Below are the code and all the weights of a small trained network. Each question names an input and a target symbol and asks about switching units off, where a switched-off unit gives its printed mean instead of its output.

import numpy as np


def w(rows, s, z=0):
    codes = np.array(rows[::2]) - 128.0
    scale = np.full(codes.shape[1], s)
    scale[-1] = z or s
    return codes * scale


def norm(h):
    return h / np.sqrt((h * h).mean(-1, keepdims=True) + 1e-5)


def f(y):
    return np.maximum(y, 0)


def softmax(a):
    e = np.exp(a - a.max(-1, keepdims=True))
    return e / e.sum(-1, keepdims=True)


def log_softmax(a):
    a = a - a.max(-1, keepdims=True)
    return a - np.log(np.exp(a).sum(-1, keepdims=True))


def net(x, mask):
    ids = ['βδεπτφψω'.index(c) for c in x.split()]
    T = len(ids)
    res = E[ids] + P[:T]
    r = norm(res)
    for j in range(2):
        rows = slice(4 * j, 4 * j + 4)
        q, k, v = (r @ M[0][rows].T for M in (Q, K, V))
        z = softmax(np.where(np.tri(T) > 0, q @ k.T / 4**0.5, -1e9)) @ v
        o = O[0][rows]
        res = res + np.where(mask[j], z, o[:, -1]) @ o[:, :-1]
    y = f(norm(res) @ A[0][:, :-1].T + A[0][:, -1])
    res = res + np.where(mask[2:6], y, B[0][:, -1]) @ B[0][:, :-1]
    return log_softmax(norm(res)[-1] @ U[:, :-1].T + U[:, -1])


Q, K, V, O, A, B = {}, {}, {}, {}, {}, {}
E = w([
[107,120,27,156,133,173],'β',
[192,188,128,169,87,202],'δ',
[166,158,73,183,147,168],'ε',
[216,162,155,108,152,206],'π',
[139,46,31,132,238,165],'τ',
[204,54,91,41,99,210],'φ',
[232,103,39,166,105,95],'ψ',
[42,5,129,235,118,63],'ω',
],0.014)
P = w([
[55,180,92,189,88,136],'0',
[71,149,80,111,84,149],'1',
[111,122,101,56,98,107],'2',
[115,108,120,62,123,112],'3',
[134,143,127,133,112,118],'4',
[159,170,170,146,98,147],'5',
[142,112,151,148,131,167],'6',
[134,110,217,108,135,220],'7',
[164,85,193,112,169,181],'8',
[204,104,225,143,178,167],'9',
[218,71,203,180,205,185],'10',
[174,58,169,234,153,212],'11',
[177,90,143,182,120,240],'12',
[136,111,64,139,59,255],'13',
],0.0081)
Q[0] = w([
[172,69,83,203,172,82],'head 1',
[114,98,61,119,142,117],'head 1',
[123,103,135,107,166,93],'head 1',
[45,175,201,85,75,8],'head 1',
[148,139,119,92,116,81],'head 2',
[161,69,150,145,89,147],'head 2',
[73,178,212,87,107,49],'head 2',
[176,186,105,156,163,116],'head 2',
],0.011)
K[0] = w([
[125,54,163,41,126,152],'head 1',
[157,141,84,181,77,132],'head 1',
[80,133,168,162,2,151],'head 1',
[72,238,74,57,107,96],'head 1',
[11,182,126,156,87,122],'head 2',
[149,91,165,158,211,82],'head 2',
[66,178,76,44,124,135],'head 2',
[140,41,143,88,134,94],'head 2',
],0.0089)
V[0] = w([
[171,129,108,171,245,81],'head 1',
[89,220,214,162,98,112],'head 1',
[76,133,127,185,160,89],'head 1',
[130,136,153,156,33,77],'head 1',
[126,27,133,98,19,175],'head 2',
[181,84,102,176,94,107],'head 2',
[102,52,167,149,60,101],'head 2',
[37,130,190,107,192,151],'head 2',
],0.012)
O[0] = w([
[130,105,130,138,176,59,149],'head 1',
[93,181,79,207,117,104,2],'head 1',
[75,108,155,108,76,54,115],'head 1',
[167,120,153,195,83,108,88],'head 1',
[139,46,147,111,106,218,176],'head 2',
[155,88,141,109,114,101,212],'head 2',
[112,73,155,153,124,102,140],'head 2',
[5,150,86,165,138,152,51],'head 2',
],0.012,0.011)
A[0] = w([
[239,54,233,52,120,182,253],'neuron 1',
[174,213,195,75,126,130,246],'neuron 2',
[115,88,211,194,211,125,232],'neuron 3',
[112,42,238,255,187,122,252],'neuron 4',
],0.0065,0.0028)
B[0] = w([
[62,143,85,254,157,125,251],'neuron 1',
[42,87,75,193,128,55,152],'neuron 2',
[65,165,64,196,27,109,155],'neuron 3',
[64,19,107,83,115,194,167],'neuron 4',
],0.0092,0.02)
U = w([
[90,151,129,34,82,171,54],'β',
[132,182,138,123,77,145,95],'δ',
[119,166,81,145,144,47,152],'ε',
[96,214,103,133,165,152,121],'π',
[37,128,180,18,245,83,152],'τ',
[123,142,214,41,125,255,160],'φ',
[240,89,235,121,133,46,23],'ψ',
[22,63,180,122,45,77,252],'ω',
],0.0077,0.0015)

Each question gives the input, a string of symbols that net reads in full, and the target symbol t.
The units are the heads (4 rows each of Q, K, V and O) and the neurons (one row each of A and B). Each row of codes is followed by its name. A weight is (code - 128) times the scale printed after its matrix; where a second scale follows, it is the last column's (O, A, B and U).
mask holds one flag per unit, heads first, then neurons. A switched-off unit (its flag False) gives its mean, the last column of its rows in O or B, instead of its output. The means were averaged over made-up inputs and are rounded, as every weight is.
A unit's drop is (log p(t) with every unit on - log p(t) with that unit switched off) / (log p(t) with every unit on - log p(t) with every unit switched off).
The circuit of an input: a set's keep is (log p(t) with only the set's units on - log p(t) with every unit switched off) / (log p(t) with every unit on - log p(t) with every unit switched off). Starting from all 6 units, units are removed one at a time, each time the one whose removal leaves the highest keep (on an exact tie, the one counted first), for as long as the keep stays at least 0.8.
circuit, biggest first: the units of the circuit, biggest drop first
most important unit: the unit with the biggest drop
top k neurons: the k neurons with the biggest drops, biggest first
heads that matter: for each layer, one digit per head in row order, 1 if its drop is at least 0.15 and else 0, layers parted by /
drop of u: that unit's drop, to one decimal
input ε ε δ φ, target ε: most important unit	head 2
input ψ τ π, target ψ: circuit, biggest first	(head 2; neuron 4)
input δ δ ω ε τ β τ τ, target τ: heads that matter	11
input π π τ φ δ ε, target φ: heads that matter	11
input π φ ψ δ ω ε ω φ φ τ τ τ ε, target τ: heads that matter	10
input π δ δ, target π: heads that matter	00
input ε φ φ φ ω, target φ: heads that matter	10
input τ ψ ψ τ ψ, target ψ: heads that matter	01
input ω ε ω ψ ε ψ τ ε β ε ε β ε, target ε: circuit, biggest first	(head 2; neuron 2)
input π β β ε ψ ε β ε ε, target ε: top 2 neurons	(neuron 2; neuron 4)
input τ δ δ τ τ ω β β ψ ω τ, target ω: circuit, biggest first	(head 1; neuron 3)
input ε ω ε ω ω δ, target ω: circuit, biggest first	(head 1; head 2)
input π δ δ β ε π β π β, target π: heads that matter	01
input ε ω φ ω τ ω δ β τ ψ ψ ψ ψ π, target ψ: heads that matter	01
input ω π β τ τ ω φ β τ β τ τ τ ψ, target τ: circuit, biggest first	(head 1)
input π δ ψ ω ω ε β π ω ω ψ, target ω: heads that matter	11
input β ε π δ, target π: circuit, biggest first	(head 2; head 1)
input ψ δ δ φ δ ε ψ π ω β ψ φ ε φ, target ψ: top 2 neurons	(neuron 4; neuron 3)
input φ ε φ ω ω ω τ τ ω ψ, target ω: heads that matter	01
input τ φ β ω φ ε φ ψ, target φ: circuit, biggest first	(head 1)
input τ ε ε τ ε π, target τ: circuit, biggest first	(head 1; head 2)
input δ ω ε π δ π, target π: drop of neuron 1	0.0
input β π τ ε τ, target τ: drop of head 2	0.2
input ε δ ε π ψ ψ ω δ, target ψ: drop of head 2	1.2
input ε δ δ ω ω τ, target ω: drop of neuron 4	0.0
